How the nodes are linked:
* | $ * & % + @
Kur | Vot Raf Vaf Ked Zev Lel
Vus | Vil Keb - Fip Fiz -
Gez | Dal Fus Big Bas Zeg Num
Guz | Zos Dud - Sil Laf Ran
Fon | Buf Bas Zeg Sab Vez Zok
Rom | Gaz Gis Ruf Nor Vir Det
Vip | Vin Nor Vir - Zet Dor
Zaz | Fal Bok Bem - Zap -
Ves | Nen Ruf Kul Vir Kam Buf
Vaf | Zov Nov - Kur Fir Dud
Piz | Dev Gor Ked Luk Fot Gaz
Tun | Ret Pef Lun Kip Bur Des
Kup | Dap Sil Laf Rad Nug Fem
Zeg | Pel Gez Ran Fon Fem Dad
Tav | Mil Vom - Sig Nid Sog
Kip | Gor Mov Tun Kuf Dev Gis
Laf | Sog Guz - Kup Tid Sek
Vud | Bas Vuz Dal Det Buf Dif
Ror | Dud Laz - Zis Zos Tud
Lel | Zis Nug Dud Mib Sil Gez
Fal | Zaz Bef Zus - Zuz -
Bem | Zus Dil Zok Zaz Fod -
Bik | Keb Vid - Pab Vil -
Duv | Mur Bur Fel Kag Pef Ves
Vor | Dor Bib Sab - Vas Zaz
Zuz | Zap Fal Bak - Zin -
Ped | Giv Pas Rad Lum Peg Maf
Pog | Led Bak Meb Zin Per -
Vom | Fir Zov - Fel Tav Zos
Luv | Fip Pab Vil Paz Rem -
Ran | Bop Big - Zeg Sek Keb
Dap | Kup Kul Sog Kam Tol Lam
Mil | Tav Fir - Dav Nov Laf
Vil | Vus Bik - Luv Rap -
Pil | Vuz Vez Fus Dag Bas Pon
Vuz | Pil Gim Suk Ruk Vud Meb
Bef | Bok Zin Per - Fal -
Big | Tud Tuz - Gez Ran Vev
Raf | Lun Dav Nov Ret Kur Nug
Fot | Kag Piz Mur Fam Zib Pas
Mov | Zib Kag Pef Rol Kip Giv
Rol | Toz Sus Mov - Kuf Zet
Des | Ker Kam Tol Gis Ruf Vuz
Suk | Fus Lam Gaf Vuz Dal Rem
Maf | Siv Sab Vez Vas Dag Fod
Fiv | Det Dag Bas Bib Sab Dil
Zet | Lum Vip Giv - Zit Mar
Mez | Zit Lum Peg - Kod Rab
Ruf | Mib Des Zis Rom Ves Vud
Sil | Kul Lel Guz Nen Kup Zeg
Bop | Ran Tud - Pel Zer Bik
Mur | Duv Ked Zev Fot Sas Nen
Tud | Big Gaf - Dal Bop Vid
Gem | Paz Zok Fip Fod Pon -
Kag | Fot Dev Duv Sus Mov Vir
Lum | Zet Vin Ped - Mez Vas
Nid | Nov Tav - Lun Zov Laz
Rad | Kam Nen Kup Ped Ker Vez
Zok | Ded Nos Dad Bem Gem -
Bas | Vud Pil Gez Fiv Fon Nos
Ruk | Dag Siv Vuz Nif Det Pog
Nen | Ves Mib Sil Pas Rad Fon
Peg | Gis Ped Ker Mez Gaz Dag
Toz | Rol Fam Zib - Lod Lum
Nor | Kod Zit Rom - Vip Rif
Dud | Ror Tid - Lel Guz Big
Bur | Ked Tun Vot Dev Duv Ruf
Dag | Ruk Maf Pil Rab Fiv Led
Ded | Zok Dif Pab Zus Paz -
Siv | Maf Saz Gim Mar Ruk Bak
Pov | Zin Zap Led - Bok -
Zib | Mov Fot Sas Toz Gor Ped
Pas | Vir Gaz Nen Vin Ped Sab
Gaz | Rom Peg Mib Kod Pas Fiv
Zis | Lel Tol Ror Ruf Kul Dal
Zos | Guz Ror - Kul Sog Bop
Dev | Piz Kip Bur Teb Kag Rom
Kuf | Lod Rol Kip - Teb Zit
Zev | Fel Kur Fir Mur Dav Sil
Vev | Vid Fiz - Num Keb -
Sas | Pef Mur Dav Zib Ret Rad
Vid | Vev Rap - Lov Bik -
Rif | Bib Nif Det - Dor Bef
Fir | Vom Vaf - Zev Mil Guz
Sab | Saz Fiv Fon Vor Maf Bem
Gor | Kip Zib Ret Lod Piz Peg
Fod | Bak Bem Gem Zap Led -
Giv | Ped Vir Kam Zet Gis Siv
Vas | Mar Vor Maf - Rab Zap
Dad | Pab Num Keb Zok Fip -
Bib | Rif Rab Fiv - Vor Bok
Fel | Zev Vot Vom Duv Sig Kul
Meb | Pon Paz Rem Pog Dif -
Saz | Sab Det Buf Dor Siv Zus
Pab | Dad Lov Bik Ded Luv -
Lun | Raf Sig Nid Tun Vot Tol
Tid | Laz Laf - Nug Dud Tuz
Fip | Luv Dad Vus Gem Pep -
Dif | Nos Meb Lov Per Ded -
Nug | Tol Kup Tid Ker Lel Fus
Ked | Bur Ret Kur Piz Mur Mib
Lam | Fem Pel Zer Gim Suk Luv
Buf | Fon Vud Pel Saz Gim Ded
Laz | Tid Sog - Tol Ror Gaf
Zin | Pov Zuz Pog - Bef -
Pef | Sas Duv Sig Mov Tun Kam
Zus | Bem Per Ded Fal Bak -
Nov | Nid Mil - Raf Vaf Tid
Gim | Vez Buf Lam Siv Vuz Paz
Det | Fiv Ruk Vud Rif Saz Per
Kod | Nor Mez Gaz - Vin Bib
Fus | Suk Fem Tuz Pil Gez Pep
Led | Pog Fod Pon Pov Dil -
Vez | Gim Fon Fem Maf Pil Gem
Rem | Pep Luv Rap Meb Lov -
Bok | Bef Pov Dil - Zaz -
Lov | Num Rem Vid Dif Pab -
Mib | Ruf Ker Lel Gaz Nen Bas
Kam | Rad Ves Dap Giv Des Gim
Sig | Dav Fel Tav Pef Lun Dap
Sek | Zer Ran - Fem Tuz Vus
Zap | Zuz Zaz Fod - Pov -
Nos | Dif Pon Num Dil Zok -
Num | Lov Pep Vev Nos Dad -
Teb | Luk Kuf Dev - Sus Nor
Sus | Fam Teb Kag - Rol Vip
Per | Dil Pog Dif Bef Zus -
Pon | Meb Gem Pep Led Nos -
Dor | Vor Rif Saz - Mar Fal
Bak | Fod Zus Paz Zuz Pog -
Gaf | Tuz Zer - Suk Tud Rap
Paz | Gem Ded Luv Bak Meb -
Kul | Sil Zis Zos Ves Dap Pel
Mar | Vas Dor Siv - Nif Zuz
Fam | Sus Luk Fot - Toz Vin
Ret | Tun Sas Raf Gor Ked Ker
Zer | Sek Bop - Lam Gaf Vil
Vot | Kur Lun Zov Bur Fel Zis
Zit | Mez Zet Gis - Nor Nif
Vin | Vip Kod Pas - Lum Vor
Dav | Sig Zev Mil Sas Raf Kup
Rab | Nif Vas Dag - Bib Pov
Lod | Kuf Toz Gor - Luk Mez
Ker | Des Rad Nug Peg Mib Pil
Tol | Nug Dap Laz Des Zis Suk
Pep | Rem Fip Fiz Pon Num -
Tuz | Gaf Sek - Fus Big Fiz
Zov | Vaf Nid - Vot Vom Ror
Pel | Zeg Dal Bop Buf Lam Pab
Keb | Bik Vev - Dad Vus -
Luk | Teb Lod Piz - Fam Kod
Nif | Rab Mar Ruk - Rif Zin
Vir | Pas Rom Ves Vip Giv Saz
Dil | Per Led Nos Bok Bem -
Gis | Peg Giv Des Zit Rom Ruk
Rap | Fiz Vil - Rem Vid -
Dal | Gez Suk Tud Vud Pel Lov
Fiz | Rap Vus - Pep Vev -
Sog | Laf Zos - Dap Laz Zer
Fem | Lam Zeg Sek Vez Fus Fip

The rows follow the links: the fewer symbols apart two nodes are, the more alike their rows tend to be.

Each row is also shifted at random along 10 hidden directions that mean nothing.

Each row, then its node:
[ 36  -3 -17  -3  -7   9  -9  18  -4  11  -8 -10   8   0  -4   2 -26  23  16  14  17 -20  -9  19 -12   3  -8   7   1 -17  36   3  13  -7  -1 -22 -19 -19 -36   1 -13  17 -11  10 -25] | Ran
[-49   6  15  33  15 -12 -52 -38   2 -24   2 -13  -2  15  -9 -38  69 -26  19 -21  -7  -9  22 -19 -17   8   4 -25   0 -21 -13  20   6   4  39  39  12  23  35   2  35 -17   5 -10   3] | Meb
[  3   9   1  16  18 -23 -43   8  23 -12   8 -23  -8  18  -5   1   8  -6  13   3  15 -37   5  10 -16  -5  16  -5  17 -16  20  18  17  -7  23  26   9  23   2  -9   5  11 -10  13  -8] | Fus
[ 43  26  22 -45 -20 -50 -32  32   0 -21 -12  59   3   7  -6  15  -1  28  -2  37  20   3  20   3  66  24 -29  -7 -22 -15  -4   9  -6 -13  12   2  -3   2  -9  15  36  -5 -50  -7 -33] | Lov
[-56 -18 -13  19 -13  23 -12 -20 -11  -1 -18  13  -5 -23   5 -35  31 -41   2 -18 -19   4   5  -7 -18  13   1 -44  -9 -13   1 -22  22   1  40  31  11  -3  37  23   5   0  -5 -10 -16] | Zis
[ 47 -11 -11   5 -39  43  84 -37  11  -6  32 -31  17  24  23  18 -70 -16 -16 -15  -9  44  -7  36  -6 -24   2  16  12  17  10  12  -7  19 -47 -30 -11 -19   0  -7  10  -4  -7  20  38] | Raf
[ 17   9  -9   7   5 -52 -23   8  -2   8 -13  14  -1 -11  43  32 -54 -40 -52  -3  -1  -9 -23  28  20  13  -3  -3  27   5   3  -4  18   4 -16  -8  28  33  13  22 -22  12   1  -4  24] | Bur
[ 18  -3 -35   4   8  24   5 -20  -6   0  11 -28 -10   4   3  25 -64   3 -33   1   4  -8 -14  30 -12 -13 -24  30  22   4  28   3   1  11 -45 -62 -18  -9 -40  13  -5   7  16  -8   2] | Dap
[ 23 -40 -31 -32 -36  40 -17  17   3  -3  25  15 -16 -21  13  33 -39  33 -17  35   5  28  -1  -2  23  -5 -41  -2 -15  11  -5 -22 -17 -11  -4 -34 -32 -52 -45  31   9   2 -13  -5 -12] | Vir
[-20   7   3  39  -3 -72 -81  41   4  -4 -25  -4 -13  11  22   7  22 -10   1  26 -12 -25 -17 -29   6   9  -6 -19  17 -15  -6 -19  27 -45  48  31  16  49  11  13  12  28  -2 -15 -39] | Kag
[-43   8 -10  17  39  26  28 -27 -36   6  -9  20 -13  -7 -11 -13  12 -15 -14 -30 -18   6  -1 -29 -11   4  38   2  -7  24 -17 -32  -3  49  -3  21  17  21  42  -3 -12 -35  53 -33  45] | Zit
[ 22  23  -3  36 -33 -19  23   6  -5 -11   7 -42  18  75  28  17 -45  -6  11  15  -9  16 -27   1  -2   1  10  28  25  -9  27  -3  17  -8   8   2  -2  34  17 -10  35  32   6   0  -2] | Dav
[ -7   5  22 -10  13 -22  23  11   8 -12 -21  22  -2 -34 -15 -36   8  22  23   0   2 -21 -17  -3  -7  -8  30  -7 -19  15 -11 -25   5  -7  -8  19  15   2  22 -18  -3   5 -23  -2 -35] | Ret
[-112   39   19  -30   17  -29    5   13  -14   -9  -25   63   -6   -5  -22  -18   34  -13   -4    5    0    2    1  -26   54   25   -1   -5  -26   -3   -9   -6   -9    4   23   18   16   12   50   14   13    4    2  -24  -21] | Lam
[ 33  21 -17   4  -1   6 -32   9 -20 -14 -15  -2   1  10  -5  -9 -37  51  48  15  11  -7 -33 -29 -15  21  18  23 -22  -5  31 -37   9  15  51  14 -11 -11  17  14  39  33 -11 -28 -44] | Vez
[-21 -33 -36  26  12  38 -28  16 -23  -3   4   2 -17 -14  33  17 -20   9   0  -6  -4   7 -28 -25 -18   1  44  -8  -1  13  17 -36  19  23  21  36  -9  -9   4  -1 -13 -10  22 -26  46] | Piz
[ 29  28   4 -22  33 -38  16  45  -4  13 -19  23 -11   4  -9  33 -25  11 -15   8  20 -28 -17 -10  25  12  26  26  -2  24  -3 -28   0  10  -9  15  24  33  15   1 -29   5   3  -8   4] | Mez
[ 36 -29 -29  -1  30  23 -48  37  29  16 -12 -46 -30 -31   2 -11   5 -12  19   9  32 -51 -23  15 -48   3  -1  -3  16 -23  42  -6  33 -71  16 -13 -14 -31 -45  24 -25  55 -26  13 -65] | Sek
[ -6   5 -12  29  13 -17 -26   2  -5 -34  37  -2 -13  58 -18  20  -5  31  -2  34  -3 -28  23  12  19 -33 -10  10  34 -16  23  24   9  22 -27  -9 -20  35 -53 -40  32 -37  25   4  20] | Laz
[  9  20  36  17 -20 -57 -18 -37  25   4  15 -11  24  -3 -10  -3   5  16  -2 -11   6 -21  27  20 -18 -19 -15  -1   5   4 -38  39 -20  17  -1  11  26  41   9 -14  -1  -7 -16  32   3] | Bib
[-27   0  10 -18 -23 -25 -30  17  23   5   4   2   1 -11   6  14   8  12   7  15   8   5   1 -13   7   2 -18  -4 -14  10 -23   0 -17 -22  34  13   8  -3   4  17   2  23 -22  13 -18] | Vor
[-62  25 -15   5  46  21 -23 -25 -51  -1 -29 -14   7  -3 -13  -2 -47  58   1 -22  20 -29 -24  -9 -31  28  15  53   3  -5  18 -26   4  48 -21 -30 -13   1 -10   5  -2 -24  13 -49   3] | Paz
[ 76  -6   7 -12 -17 -16  17  34   0   6   1  15 -13  17 -17   7  44   3   6  34 -19  11  15 -26  31 -17 -22 -10  -3   4 -24  -8 -15 -30   5   2 -10   6 -12 -13  -5   3  17   4 -19] | Vip
[ -5 -26 -10  19 -23  57  15 -25  -4  24  -3 -50  -1  11   3 -11  39 -27  10 -14 -25  19  15  -8 -42  -5 -24  -9   4  -6 -12 -10  -5 -25  19  -8 -11 -17  -7  15  -5   3  15   2  -5] | Saz
[ 17   1   4 -11 -19   4  33  49   2   1  17  29   3  23 -18   0  42  -3  23  38 -20  25  11 -22  40 -19   1 -14 -13  -5   9  12  -1  -3  15  26 -15  -4  -8 -40   2  -5  28  23  15] | Sil
[-17 -39 -34  40   7  18 -90   3   3 -16  26   3 -29  -8  15  14  34  -9 -10  11 -17  -6   7 -25  -5 -14   1 -39   8  -8  -4  -2  15  15  45  36  -9   5 -13   5  15 -22  30 -18  35] | Rom
[ 13  18  20 -14  21   7  27 -19 -19   0 -23  17   2   0 -19 -17  16   8   1 -22   3  -3  12  -9   4  17  13  16 -12   6 -17  -9 -13  19 -16   0  10   8  19   1  -3 -29  -2 -18  -1] | Pog
[-12  23  26   5  10 -78 -44  22  33 -31  -2  24   0  -8 -28 -17  20  30  32  30  14 -55   9  10   6 -16   2 -15   2  -9  -3  10   5 -23  14  30  14  36  -1 -20  23  17 -40  17 -60] | Nug
[ 41 -20  -7 -24  -8  12  22   2  34 -12  42  -3 -18  -8 -17  16 -19  23  -3  15  19  -7  15  28   1 -38   0   5   3  15   2  17 -20   3 -33 -18 -12 -18 -38 -22  -1  -6 -15  29  -3] | Ker
[-69 -11  -9 -11  -1  -7 -63  11  33  -7  51 -21 -18  10  14  49 -31  15  -8  23  29  -4   1   1   9 -16 -14  18   9   7   3  33 -22  -7  16 -13 -11  -6 -34  12   4  15  -4  18  17] | Maf
[ 26   6  14   0 -13 -32 -10  -4  20 -21  22   9  -8   8 -27  -9  24  10   2  29 -11  -4  15  -5  19 -30 -36  -6   4  -4 -10  13 -19 -21 -13 -25  -6   9 -22 -17  28  -1   7  11 -34] | Kam
[ 46  25  -1  38  44 -16 -31 -14 -16 -10   6 -14  -1  25 -15  -4   4  27  25  -9   1 -40  -4 -13 -31 -12  40  18  12   2  12  -2   9  49  11  33   8  42  12 -36   4 -21  36 -12  31] | Dag
[-55 -26  -6  23  15  32 -15  16  10  40  -3 -91 -10  31  21  22  10 -21   8 -18  11 -13  -1  -1 -54   9  12  17  32 -10   0   2   7 -43  14  -4 -10   7 -31  12 -39  18   9   9  13] | Zaz
[-58  12   8  15   8 -34 -17 -29  -6 -14  -5   4   5 -24  -3 -13 -13  20 -13 -10 -11  -7 -13  -7 -14  -8  -4  13   1  16 -25 -16  -4   6 -17  -6  15  19  18  -8   3  -5   6 -22  -8] | Rol
[-43  28  -1  -4   5 -81 -62 -12  17   0 -29   0   8 -39  28  13 -86  -4 -45  -7  27 -45 -37  43  -7  20 -28  17  25  -3  13   5  16 -19 -30 -46  35  31   0  41 -10  44 -45 -11 -52] | Tav
[-52 -20  10  10 -34  55  20 -61  17 -18  21 -56   7  42  -1 -18  13 -13  13 -16  -4  25  37  22 -33  -5 -26   0  14 -13  -9  22 -11 -14  -9 -11 -19 -21 -15  15  46 -12 -25   9  -7] | Rem
[ 67  11 -19  -7  -7  34   8  10 -10 -12  22   3   5  32   4  19 -25  12  14  20   7  25  -9 -10  29   8   9  20  -9 -12  39  18   1  23   3 -12 -28 -29 -18  -7  26  -5  11  -6  30] | Vus
[  3  10  39   8 -19 -14  11 -19  27  -3  13 -58  17  44 -22 -10  26  35  37   6   0  -6  24   3 -29 -20 -18  24   7  -1 -28  21 -26 -29  -9 -12 -11  11 -21 -21  20   3 -20  24 -31] | Zap
[  4   8 -13  32  -1 -39 -71   3  -9 -32  -3  -1 -13   5  12   3 -16  32   9  24 -10 -15 -28 -25  -6  -4  -4   9   7  -3   5 -24   9  -5  16   5  -4  22   7   3  41  10   2 -33 -26] | Mov
[ -9  17  18   5   7  -4  33  -1  -2  33 -15 -42  18  22   4  -2   6 -35  -4 -19   4 -10   2  21 -15  12   2  16  18 -19  17  35   6 -12 -13 -15   6  17  -3 -13 -39   8   8  22  15] | Keb

From each start, follow one symbol. Which node do you reach?
Answers are names.
start [-89  10  17  -8  -9 -19   1 -25  25 -14   3  22   9 -43 -19 -40  21   8  25  -4  -1  -5  -8  -1 -10 -13  -2 -18 -28   4  -8  14 -12  -5  13  11  19 -18  23  -9  18  17 -18  19 -40]
$ Dap
start [  8  -6   0 -23  15 -30 -16  43  18  21 -21  12  -6 -46   5  -2 -10 -16 -10   2  24 -50  -7  33  -7  11  -3 -17   6  -8  19  -1  27 -30  -5   2  18   5 -19  12 -41  33 -33  24 -44]
$ Ror
start [-94  10  -7  -4 -21  53  56 -37 -23   8 -14 -20   4  22  -9  -8 -26  -9   8 -23  -7  35  -2  -9 -14  22  -9  23 -16   7  -7 -37 -18   8   3 -24  -6 -19  31  34  27  10  -4 -24 -17]
+ Vuz
start [ 50  48   9 -15 -35 -31  10 -41 -31   7 -26  33  38  -4  -4  10 -73  22 -18  -7   0  18 -11  14  33  27 -39  19 -20   1  -3   3 -18  48 -11 -44   8   3  30  27  16   8 -12 -13 -16]
@ Ded
start [ 13 -12 -15  30  -9  13 -42 -41  26 -36  57 -13   8 -13 -12 -25   2  31  23  12  -8  -6   4  15 -24 -52 -14  -9   3 -14  23  52  -1  19  -6 -15 -13 -23 -35 -41  31 -11  11  25   4]
* Guz
start [ 76  -1  -7 -18  -8  24  31  28  -5   9   4  -7   6  35  14  34 -32 -12  -6   8  14  19   3  22  29  18   2  12   7 -14  30  17   6   2 -11 -12 -16 -14 -21   5  -5   0  -8  14  25]
$ Vid
start [-27   6   3  21   8 -22  -4  -4 -15  19 -11 -23  -5  24  -7  22 -15   9 -17  -3  -7 -23  13   7 -17  -6   0  15  20  10 -21 -13  -3  17 -17  -3   6  44 -13  -7 -21 -21  16 -10  12]
& Rom
start [  9   0  -8  20  14  37  31 -23 -25 -24  20  12 -11  26 -27  -1  17  10   2   0 -22  13  21 -19   8 -26  15   5  -2  18 -10 -17 -11  44 -18  12  -7   5  11 -30  20 -49  48 -18  39]
@ Ruk
start [-29 -15  -4  25  13   9 -66 -16  -1  10 -17 -40  -3 -16   9 -19  31   0   8 -19   2 -17   0  -8 -46  16 -16  -4   9 -15  -4   4   5 -28  23   2  -3  -2 -12  25 -10   7  -7 -15 -17]
% Fal
start [-115   13   29   -1    8  -56    2   12   25    6    4  -24  -12   32  -14   15   31  -16  -16   12   -4  -15   20   -4    7  -11  -17    9   17    7  -42   -2  -18  -40   -2   -1   25   49    1   -2  -11   10   -2    8  -24]
& Giv
start [ 19 -14  -3  37 -26  14  16 -11   5  15  -4 -53   5  28  -6 -25  31 -23  20   8 -31  -4  15   8 -36 -13 -33 -17  23 -23   0  -2  14 -32   2 -13 -12   5 -26  -6   9  15   6  13 -35]
* Zis
start [ 15 -12  -2  15  28 -26  -9  42  -9  25 -23 -21 -21  19 -12  11  31 -14 -12  13  -9 -51  20  15 -13  -6  -4  -7  33 -10  -1 -25  22 -26 -16   2   0  46 -42  -9 -37  -7  10   1 -20]
$ Mib
start [-43 -15 -18   1  -8  36  11   2   5  -4  24 -33  -8  14  -4  19 -32  33  18  15  10   8 -16 -13 -27 -17  10  28  -2  15   2 -19 -10  -3   4 -12 -19 -20 -18  -3  12  16   0  -2  -4]
* Pas
start [ 30 -38 -27  28 -34  65  22 -32   9  12  22 -32   2  -5  30   1 -12 -37   0 -25 -15  36   0   4 -46  -8  16 -24  -2  14   0  -5   3  15  31  20  -1 -25  19  19  -5   8  10  16  36]
& Mib
start [ -8 -16 -37 -28  40  53   5   4  -9  13  -2  16 -25 -47  -3   1 -17 -24 -36 -15  16  -5 -12   9   4   7  -3   3  -3  -4  35  -1   4   5 -23 -39 -13 -45 -20  20 -33   0  22 -11  14]
% Lam
start [ 41   0 -11  -4  -4   7 -30  15  -5  -6  -5  19  -2   2  14  -6  15 -23  -6  12  -3  12  -2 -11  33  24 -11 -14  -8 -24  26  17  11 -12  29   2  -7 -17  -1  18   8   9   0  -8   3]
* Vid
start [ 27   5  -4  24 -41 -25  -4   3  12  23 -16 -23   5  26  32  13   7 -79 -22   6 -29  26  -7  -3  12  18 -30 -26  13 -15  -2   0  10 -45  45   4  16  29  28  45   0  49   1  10 -21]
$ Nen
start [-67  -3  -5   5  -2  -3  -7 -16  12 -13  35 -19  -1  13   0  26 -51  38  -1   2  20 -13   6  12 -20 -23   8  22   5  19  -3  -1 -14  33 -11   1  -1   8 -10 -12  15 -11 -13   7  19]
+ Gaz
